Here is a tiny trained network, its code and every weight. The questions are about switching its units off for an input and a class, where a switched-off unit gives its printed mean instead of its output.

import numpy as np


def w(rows, s, z=0):
    codes = np.array(rows[::2]) - 128.0
    scale = np.full(codes.shape[1], s)
    scale[-1] = z or s
    return codes * scale


def f(y):
    return np.maximum(y, 0)


def log_softmax(a):
    a = a - a.max(-1, keepdims=True)
    return a - np.log(np.exp(a).sum(-1, keepdims=True))


def net(x, mask):
    res = np.array(x, float).reshape(1, 6) / 4 @ E
    y = f(res @ A[0][:, :-1].T + A[0][:, -1])
    res = res + np.where(mask, y, B[0][:, -1]) @ B[0][:, :-1]
    return log_softmax(res[-1] @ U[:, :-1].T + U[:, -1])


A, B = {}, {}
E = w([
[99,133,37,129,200],'x0',
[91,62,170,201,153],'x1',
[181,152,81,182,47],'x2',
[141,183,199,102,102],'x3',
[102,190,185,227,116],'x4',
[2,137,117,128,78],'x5',
],0.0078)
A[0] = w([
[135,128,103,214,118,230],'neuron 0',
[114,124,93,174,148,147],'neuron 1',
[183,81,167,49,95,152],'neuron 2',
[123,131,247,110,183,125],'neuron 3',
[92,50,61,201,162,153],'neuron 4',
[83,148,87,28,136,148],'neuron 5',
[121,121,166,169,158,252],'neuron 6',
[132,88,122,96,103,142],'neuron 7',
[147,152,181,144,144,144],'neuron 8',
[141,184,127,145,53,141],'neuron 9',
[170,154,75,85,176,235],'neuron 10',
[200,105,96,124,78,165],'neuron 11',
[81,87,145,156,148,134],'neuron 12',
[53,118,88,23,132,168],'neuron 13',
[84,161,152,155,5,194],'neuron 14',
[133,150,152,184,78,78],'neuron 15',
],0.015,0.0039)
B[0] = w([
[134,123,74,221,170,211],'neuron 0',
[99,125,74,171,139,178],'neuron 1',
[208,32,114,61,71,214],'neuron 2',
[108,74,225,38,184,224],'neuron 3',
[4,70,73,167,62,235],'neuron 4',
[87,250,135,69,157,213],'neuron 5',
[115,59,168,138,193,203],'neuron 6',
[149,123,130,109,69,162],'neuron 7',
[157,108,176,128,179,182],'neuron 8',
[200,179,168,180,133,196],'neuron 9',
[165,156,27,87,206,226],'neuron 10',
[214,110,70,132,60,192],'neuron 11',
[71,57,139,126,105,187],'neuron 12',
[51,233,157,45,75,228],'neuron 13',
[165,218,232,220,70,245],'neuron 14',
[153,132,131,214,144,190],'neuron 15',
],0.023,0.011)
U = w([
[60,24,124,212,115,83],'0',
[144,177,95,43,157,183],'1',
[148,36,242,87,194,250],'2',
[141,181,216,118,41,122],'3',
[35,112,129,123,67,193],'4',
[245,64,108,78,40,88],'5',
[146,108,30,208,167,101],'6',
[216,134,193,254,138,29],'7',
],0.0062,0.0016)

Each question gives the input, the list of numbers given to net, and the class t.
The units are the neurons (one row each of A and B). Each row of codes is followed by its name. A weight is (code - 128) times the scale printed after its matrix; where a second scale follows, it is the last column's (A, B and U).
mask holds one flag per neuron, in row order. A switched-off neuron (its flag False) gives its mean, the last column of its row in B, instead of its output. The means were averaged over made-up inputs and are rounded, as every weight is.
A unit's drop is (log p(t) with every unit on - log p(t) with that unit switched off) / (log p(t) with every unit on - log p(t) with every unit switched off).
The circuit of an input: a set's keep is (log p(t) with only the set's units on - log p(t) with every unit switched off) / (log p(t) with every unit on - log p(t) with every unit switched off). Starting from the 12 units with the biggest drops (on a tie, the unit counted first), units are removed one at a time, each time the one whose removal leaves the highest keep (on an exact tie, the one counted first), for as long as the keep stays at least 0.8.
circuit, biggest first: the units of the circuit, biggest drop first
unit that matters most: the unit with the biggest drop
top k neurons: the k neurons with the biggest drops, biggest first
drop of u: that unit's drop, to one decimal
input [7,-6,6,1,8,-5], class 6: top 3 neurons	[neuron 14; neuron 10; neuron 0]
input [0,6,-7,5,1,7], class 2: circuit, biggest first	[neuron 3]
input [6,2,-2,-5,-7,-3], class 4: circuit, biggest first	[neuron 4; neuron 13]
input [4,6,-4,-2,-5,-6], class 4: top 4 neurons	[neuron 4; neuron 0; neuron 15; neuron 8]
input [8,-4,-1,-3,-2,3], class 1: top 2 neurons	[neuron 10; neuron 5]
input [-6,-1,-3,8,6,1], class 2: top 2 neurons	[neuron 3; neuron 0]
input [8,-3,-5,-2,6,1], class 4: top 2 neurons	[neuron 4; neuron 13]
input [-5,-1,-5,-6,-8,0], class 1: top 2 neurons	[neuron 5; neuron 13]
input [4,0,5,-6,2,3], class 0: top 3 neurons	[neuron 4; neuron 10; neuron 5]
input [-3,-8,1,-8,-2,-2], class 5: top 2 neurons	[neuron 11; neuron 2]
input [0,-7,-4,-4,7,1], class 7: top 3 neurons	[neuron 13; neuron 4; neuron 3]
input [3,6,5,-5,-6,-1], class 0: top 2 neurons	[neuron 4; neuron 5]
input [7,5,-7,6,8,7], class 2: top 2 neurons	[neuron 3; neuron 6]
input [2,-4,-5,-1,8,1], class 2: unit that matters most	neuron 4
input [6,-7,7,-4,6,0], class 6: drop of neuron 1	0.2
input [-7,-2,5,0,5,-5], class 7: drop of neuron 9	0.0
input [6,8,-8,-1,4,-6], class 0: drop of neuron 1	0.1
